Below is a small trained network, with its code and all its weights. Each question gives an input and a target symbol and asks what happens when units are switched off, that is, made to give their printed mean instead of their output.

import numpy as np


def w(rows, s, z=0):
    codes = np.array(rows[::2]) - 128.0
    scale = np.full(codes.shape[1], s)
    scale[-1] = z or s
    return codes * scale


def f(y):
    return y / 2 * (1 + np.tanh(0.7978845608 * (y + 0.044715 * y**3)))


def softmax(a):
    e = np.exp(a - a.max(-1, keepdims=True))
    return e / e.sum(-1, keepdims=True)


def log_softmax(a):
    a = a - a.max(-1, keepdims=True)
    return a - np.log(np.exp(a).sum(-1, keepdims=True))


def net(x, mask):
    ids = ['ΓΣΩαεητ'.index(c) for c in x.split()]
    T = len(ids)
    res = E[ids] + P[:T]
    u = 0
    for l in range(2):
        r = res
        for j in range(2):
            rows = slice(4 * j, 4 * j + 4)
            q, k, v = (r @ M[l][rows].T for M in (Q, K, V))
            z = softmax(np.where(np.tri(T) > 0, q @ k.T / 4**0.5, -1e9)) @ v
            o = O[l][rows]
            res = res + np.where(mask[u + j], z, o[:, -1]) @ o[:, :-1]
        u += 2
        y = f(res @ A[l][:, :-1].T + A[l][:, -1])
        res = res + np.where(mask[u : u + 4], y, B[l][:, -1]) @ B[l][:, :-1]
        u += 4
    return log_softmax(res[-1] @ U[:, :-1].T + U[:, -1])


Q, K, V, O, A, B = {}, {}, {}, {}, {}, {}
E = w([
[101,119,163,171],'Γ',
[184,158,151,241],'Σ',
[181,177,90,131],'Ω',
[93,208,140,53],'α',
[118,153,246,142],'ε',
[123,145,230,42],'η',
[165,119,34,255],'τ',
],0.0092)
P = w([
[78,75,123,106],'0',
[174,159,173,125],'1',
[71,176,142,108],'2',
[93,128,94,136],'3',
[147,86,58,153],'4',
[185,1,43,150],'5',
],0.0075)
Q[0] = w([
[127,114,135,126],'0.h0',
[105,162,131,133],'0.h0',
[125,113,152,132],'0.h0',
[126,126,146,122],'0.h0',
[141,148,148,117],'0.h1',
[87,180,79,117],'0.h1',
[86,139,123,190],'0.h1',
[110,5,74,162],'0.h1',
],0.024)
K[0] = w([
[132,114,128,134],'0.h0',
[57,139,131,153],'0.h0',
[128,111,155,160],'0.h0',
[100,128,155,171],'0.h0',
[135,151,103,94],'0.h1',
[101,189,131,166],'0.h1',
[47,111,70,180],'0.h1',
[120,28,236,252],'0.h1',
],0.019)
V[0] = w([
[68,116,209,67],'0.h0',
[86,146,216,75],'0.h0',
[89,1,50,106],'0.h0',
[62,56,168,36],'0.h0',
[122,250,155,188],'0.h1',
[131,149,122,118],'0.h1',
[137,219,185,212],'0.h1',
[143,86,124,112],'0.h1',
],0.0056)
O[0] = w([
[202,59,74,170,161],'0.h0',
[195,43,76,149,182],'0.h0',
[131,253,167,194,9],'0.h0',
[215,121,87,203,96],'0.h0',
[144,117,182,175,215],'0.h1',
[142,133,147,135,134],'0.h1',
[88,79,152,162,217],'0.h1',
[107,117,107,117,101],'0.h1',
],0.006,0.0013)
A[0] = w([
[150,152,243,93,4],'0.n0',
[67,124,182,203,54],'0.n1',
[135,114,222,166,34],'0.n2',
[98,137,1,53,226],'0.n3',
],0.0086,0.0024)
B[0] = w([
[24,167,93,192,149],'0.n0',
[135,85,48,22,143],'0.n1',
[41,91,84,50,128],'0.n2',
[197,202,254,226,250],'0.n3',
],0.009,0.0014)
Q[1] = w([
[139,182,101,99],'1.h0',
[143,125,19,81],'1.h0',
[139,165,91,107],'1.h0',
[118,74,156,151],'1.h0',
[103,128,58,90],'1.h1',
[38,174,123,142],'1.h1',
[9,161,88,131],'1.h1',
[184,51,167,149],'1.h1',
],0.013)
K[1] = w([
[94,47,125,136],'1.h0',
[71,79,217,113],'1.h0',
[119,84,135,114],'1.h0',
[148,201,135,130],'1.h0',
[133,254,39,30],'1.h1',
[150,154,84,127],'1.h1',
[131,238,8,79],'1.h1',
[72,49,191,219],'1.h1',
],0.0092)
V[1] = w([
[183,250,195,96],'1.h0',
[50,131,149,44],'1.h0',
[62,181,79,249],'1.h0',
[208,60,78,237],'1.h0',
[8,43,19,201],'1.h1',
[111,191,50,255],'1.h1',
[146,139,88,177],'1.h1',
[93,187,188,122],'1.h1',
],0.009)
O[1] = w([
[132,10,71,70,251],'1.h0',
[202,140,151,166,7],'1.h0',
[200,173,84,45,192],'1.h0',
[27,173,139,125,220],'1.h0',
[188,180,206,21,44],'1.h1',
[140,189,12,116,158],'1.h1',
[110,145,99,128,143],'1.h1',
[168,131,57,160,157],'1.h1',
],0.012,0.0017)
A[1] = w([
[107,45,54,123,142],'1.n0',
[103,127,113,2,79],'1.n1',
[233,137,115,52,35],'1.n2',
[150,79,141,181,7],'1.n3',
],0.0095,0.0017)
B[1] = w([
[168,118,128,65,255],'1.n0',
[99,153,98,183,167],'1.n1',
[48,115,141,215,231],'1.n2',
[62,7,105,146,160],'1.n3',
],0.012,0.006)
U = w([
[184,37,110,238,109],'Γ',
[12,142,165,89,71],'Σ',
[161,206,137,103,255],'Ω',
[231,33,246,177,186],'α',
[118,103,110,2,84],'ε',
[250,63,113,72,115],'η',
[182,153,239,68,103],'τ',
],0.0044,0.0042)

Each question gives the input, a string of symbols that net reads in full, and the target symbol t.
The units are the heads (4 rows each of Q, K, V and O) and the neurons (one row each of A and B). Each row of codes is followed by its name. A weight is (code - 128) times the scale printed after its matrix; where a second scale follows, it is the last column's (O, A, B and U).
mask holds one flag per unit, layer by layer, with each layer's heads first. A switched-off unit (its flag False) gives its mean, the last column of its rows in O or B, instead of its output. The means were averaged over made-up inputs and are rounded, as every weight is.
A unit's drop is (log p(t) with every unit on - log p(t) with that unit switched off) / (log p(t) with every unit on - log p(t) with every unit switched off).
The circuit of an input: a set's keep is (log p(t) with only the set's units on - log p(t) with every unit switched off) / (log p(t) with every unit on - log p(t) with every unit switched off). Starting from all 12 units, units are removed one at a time, each time the one whose removal leaves the highest keep (on an exact tie, the one counted first), for as long as the keep stays at least 0.8.
circuit, biggest first: the units of the circuit, biggest drop first
most important unit: the unit with the biggest drop
k most important neurons: the k neurons with the biggest drops, biggest first
top k neurons in layer l: the k neurons of layer l with the biggest drops, biggest first
which heads matter: for each layer, one digit per head in row order, 1 if its drop is at least 0.15 and else 0, layers parted by /
drop when u is switched off: that unit's drop, to one decimal
input η η τ α τ α, target Σ: top 2 neurons in layer 1 => [1.n0; 1.n1]
input Ω Ω ε, target η: which heads matter => 10 / 11
input τ Ω Ω α, target Γ: most important unit => 0.h0
input η η η Ω τ Γ, target Σ: circuit, biggest first => [1.h0; 0.h0]
input η η η α, target Γ: which heads matter => 01 / 01
input η α η α, target α: which heads matter => 00 / 01
input Σ Ω ε η, target α: circuit, biggest first => [0.h0; 1.h0; 1.h1; 0.n3]
input Ω η Σ α Γ, target η: top 2 neurons in layer 1 => [1.n0; 1.n2]
input η Ω η τ τ η, target Σ: circuit, biggest first => [1.h0; 0.h0]
input η Σ Γ Σ, target Σ: circuit, biggest first => [0.h0; 1.h0]
input τ η η η, target Γ: 2 most important neurons => [1.n2; 0.n0]
input Ω η α α, target η: circuit, biggest first => [1.h0; 1.n0; 1.n2; 1.h1]
input Σ ε ε, target α: circuit, biggest first => [1.h0; 0.h0; 1.h1; 0.n2]
input Σ α η ε, target α: most important unit => 1.h0
input Ω Σ Ω, target η: 2 most important neurons => [1.n0; 1.n2]
input Ω η τ Σ τ η, target Ω: which heads matter => 00 / 10
input α Σ η α ε, target η: top 3 neurons in layer 0 => [0.n3; 0.n1; 0.n2]
input α Ω τ, target ε: 2 most important neurons => [1.n0; 0.n3]
input τ η Ω, target Γ: top 2 neurons in layer 1 => [1.n2; 1.n0]
input η η ε η, target α: most important unit => 1.h1
input Ω ε α Ω τ τ, target Ω: 2 most important neurons => [0.n3; 1.n3]
input τ η η, target Γ: drop when 0.h0 is switched off => 1.1
input η η α τ τ, target Σ: drop when 1.h0 is switched off => 1.2
input ε τ Ω τ Ω τ, target Ω: drop when 0.h1 is switched off => 0.1
input Σ η Ω, target α: drop when 1.n3 is switched off => 0.0
input η τ Ω τ τ ε, target Σ: top 2 neurons in layer 1 => [1.n1; 1.n0]
input τ ε α Σ τ Ω, target Ω: most important unit => 1.h1
input η Γ η Γ τ η, target Σ: top 2 neurons in layer 1 => [1.n0; 1.n1]
